Below are the code and all the weights of a small trained network. Each question names an input and a target symbol and asks about switching units off, where a switched-off unit gives its printed mean instead of its output.

import numpy as np


def w(rows, s, z=0):
    codes = np.array(rows[::2]) - 128.0
    scale = np.full(codes.shape[1], s)
    scale[-1] = z or s
    return codes * scale


def f(y):
    return y / 2 * (1 + np.tanh(0.7978845608 * (y + 0.044715 * y**3)))


def softmax(a):
    e = np.exp(a - a.max(-1, keepdims=True))
    return e / e.sum(-1, keepdims=True)


def log_softmax(a):
    a = a - a.max(-1, keepdims=True)
    return a - np.log(np.exp(a).sum(-1, keepdims=True))


def net(x, mask):
    ids = ['αβγδεζθλμξπστψ'.index(c) for c in x.split()]
    T = len(ids)
    res = E[ids] + P[:T]
    r = res
    for j in range(3):
        rows = slice(4 * j, 4 * j + 4)
        q, k, v = (r @ M[0][rows].T for M in (Q, K, V))
        z = softmax(np.where(np.tri(T) > 0, q @ k.T / 4**0.5, -1e9)) @ v
        o = O[0][rows]
        res = res + np.where(mask[j], z, o[:, -1]) @ o[:, :-1]
    y = f(res @ A[0][:, :-1].T + A[0][:, -1])
    res = res + np.where(mask[3:11], y, B[0][:, -1]) @ B[0][:, :-1]
    return log_softmax(res[-1] @ U[:, :-1].T + U[:, -1])


Q, K, V, O, A, B = {}, {}, {}, {}, {}, {}
E = w([
[77,98,69,8],'α',
[133,152,139,108],'β',
[134,132,99,131],'γ',
[72,176,197,205],'δ',
[156,178,87,130],'ε',
[115,75,111,130],'ζ',
[193,107,203,36],'θ',
[131,37,57,147],'λ',
[130,176,137,113],'μ',
[106,60,136,126],'ξ',
[139,223,143,108],'π',
[168,143,53,135],'σ',
[114,106,153,115],'τ',
[212,164,227,164],'ψ',
],0.012)
P = w([
[156,168,50,153],'0',
[168,50,144,164],'1',
[152,4,44,180],'2',
[202,231,60,165],'3',
[105,146,176,131],'4',
[143,70,103,160],'5',
[159,153,118,151],'6',
[81,84,239,128],'7',
[140,103,139,147],'8',
[202,225,59,147],'9',
[122,126,144,140],'10',
[116,82,172,144],'11',
[140,100,120,154],'12',
[166,95,88,163],'13',
],0.0033)
Q[0] = w([
[91,203,170,116],'head 0',
[81,66,52,102],'head 0',
[68,231,199,132],'head 0',
[92,84,45,140],'head 0',
[125,152,91,1],'head 1',
[172,206,165,198],'head 1',
[56,59,189,101],'head 1',
[189,41,81,233],'head 1',
[176,178,58,147],'head 2',
[37,156,58,225],'head 2',
[198,79,87,98],'head 2',
[156,154,179,74],'head 2',
],0.0083)
K[0] = w([
[117,95,240,142],'head 0',
[96,71,92,62],'head 0',
[128,141,212,172],'head 0',
[102,30,79,109],'head 0',
[116,32,103,17],'head 1',
[139,115,187,206],'head 1',
[128,141,1,186],'head 1',
[160,241,171,86],'head 1',
[90,157,197,149],'head 2',
[27,144,78,192],'head 2',
[84,174,203,55],'head 2',
[189,101,137,104],'head 2',
],0.0074)
V[0] = w([
[153,77,77,135],'head 0',
[64,32,135,96],'head 0',
[81,61,82,96],'head 0',
[102,178,202,61],'head 0',
[174,69,170,94],'head 1',
[192,67,145,210],'head 1',
[113,46,228,39],'head 1',
[150,185,248,224],'head 1',
[243,222,146,98],'head 2',
[174,16,140,169],'head 2',
[139,230,208,1],'head 2',
[225,133,86,19],'head 2',
],0.0079)
O[0] = w([
[144,150,127,128,203],'head 0',
[76,219,160,113,111],'head 0',
[124,197,173,74,146],'head 0',
[76,89,108,129,37],'head 0',
[161,104,222,49,169],'head 1',
[215,146,195,142,183],'head 1',
[58,118,234,57,104],'head 1',
[121,97,226,218,89],'head 1',
[139,1,121,132,213],'head 2',
[217,186,205,86,192],'head 2',
[61,52,136,110,109],'head 2',
[166,66,68,78,251],'head 2',
],0.0079,0.0025)
A[0] = w([
[46,123,31,121,251],'neuron 0',
[80,143,115,252,217],'neuron 1',
[138,221,84,115,205],'neuron 2',
[120,221,111,30,142],'neuron 3',
[226,143,208,119,179],'neuron 4',
[138,116,138,2,250],'neuron 5',
[193,150,209,191,234],'neuron 6',
[215,64,125,49,208],'neuron 7',
],0.0067,0.0031)
B[0] = w([
[75,162,81,152,160],'neuron 0',
[1,230,149,147,151],'neuron 1',
[136,188,98,51,183],'neuron 2',
[77,158,151,87,179],'neuron 3',
[155,112,160,151,207],'neuron 4',
[91,86,123,89,226],'neuron 5',
[132,141,191,181,200],'neuron 6',
[121,63,111,103,253],'neuron 7',
],0.0084,0.0071)
U = w([
[20,119,108,40,40],'α',
[104,98,104,149,77],'β',
[150,133,97,143,157],'γ',
[24,213,217,192,212],'δ',
[139,102,73,180,37],'ε',
[142,167,176,94,117],'ζ',
[169,3,173,33,101],'θ',
[211,186,172,71,169],'λ',
[70,105,90,170,156],'μ',
[123,159,201,89,91],'ξ',
[34,101,78,181,77],'π',
[235,107,48,144,253],'σ',
[104,130,165,125,77],'τ',
[207,42,222,226,118],'ψ',
],0.0057,0.004)

Each question gives the input, a string of symbols that net reads in full, and the target symbol t.
The units are the heads (4 rows each of Q, K, V and O) and the neurons (one row each of A and B). Each row of codes is followed by its name. A weight is (code - 128) times the scale printed after its matrix; where a second scale follows, it is the last column's (O, A, B and U).
mask holds one flag per unit, heads first, then neurons. A switched-off unit (its flag False) gives its mean, the last column of its rows in O or B, instead of its output. The means were averaged over made-up inputs and are rounded, as every weight is.
A unit's drop is (log p(t) with every unit on - log p(t) with that unit switched off) / (log p(t) with every unit on - log p(t) with every unit switched off).
The circuit of an input: a set's keep is (log p(t) with only the set's units on - log p(t) with every unit switched off) / (log p(t) with every unit on - log p(t) with every unit switched off). Starting from all 11 units, units are removed one at a time, each time the one whose removal leaves the highest keep (on an exact tie, the one counted first), for as long as the keep stays at least 0.8.
units of the circuit, in order: the units of the circuit, biggest drop first
top k neurons: the k neurons with the biggest drops, biggest first
heads that matter: for each layer, one digit per head in row order, 1 if its drop is at least 0.15 and else 0, layers parted by /
drop of u: that unit's drop, to one decimal
input ψ σ λ, target ψ: units of the circuit, in order => [head 1; neuron 6; head 2; neuron 2]
input σ λ λ ζ, target λ: units of the circuit, in order => [head 2; head 0; neuron 2]
input λ σ ξ, target λ: units of the circuit, in order => [head 2; head 0; head 1]
input θ θ μ, target θ: units of the circuit, in order => [head 1; head 2; neuron 5]
input θ θ λ θ σ λ, target θ: units of the circuit, in order => [head 1; head 2; neuron 7]
input λ λ ε, target λ: heads that matter => 101
input σ ψ γ σ ε β ξ ψ ψ ζ σ ψ λ γ, target ψ: heads that matter => 010
input α λ γ, target α: heads that matter => 110
input δ θ λ, target δ: heads that matter => 111
input θ θ β μ θ θ λ, target θ: heads that matter => 011
input σ σ λ, target σ: units of the circuit, in order => [head 1; head 2]
input ξ σ ψ λ σ σ ψ γ ψ ψ σ, target ψ: heads that matter => 010
input β σ θ, target θ: top 2 neurons => [neuron 7; neuron 5]
input ξ λ σ σ, target λ: top 2 neurons => [neuron 2; neuron 3]
input θ ψ ψ λ λ μ τ ψ ε μ δ, target δ: heads that matter => 010
input α α α γ ξ, target α: drop of neuron 3 => 0.1
input ψ τ γ, target ψ: drop of neuron 7 => 0.0
input ζ σ λ α γ, target λ: drop of neuron 2 => 0.2
input θ σ μ θ α σ, target θ: drop of head 2 => 0.3
input δ λ ξ, target δ: top neuron => [neuron 6]
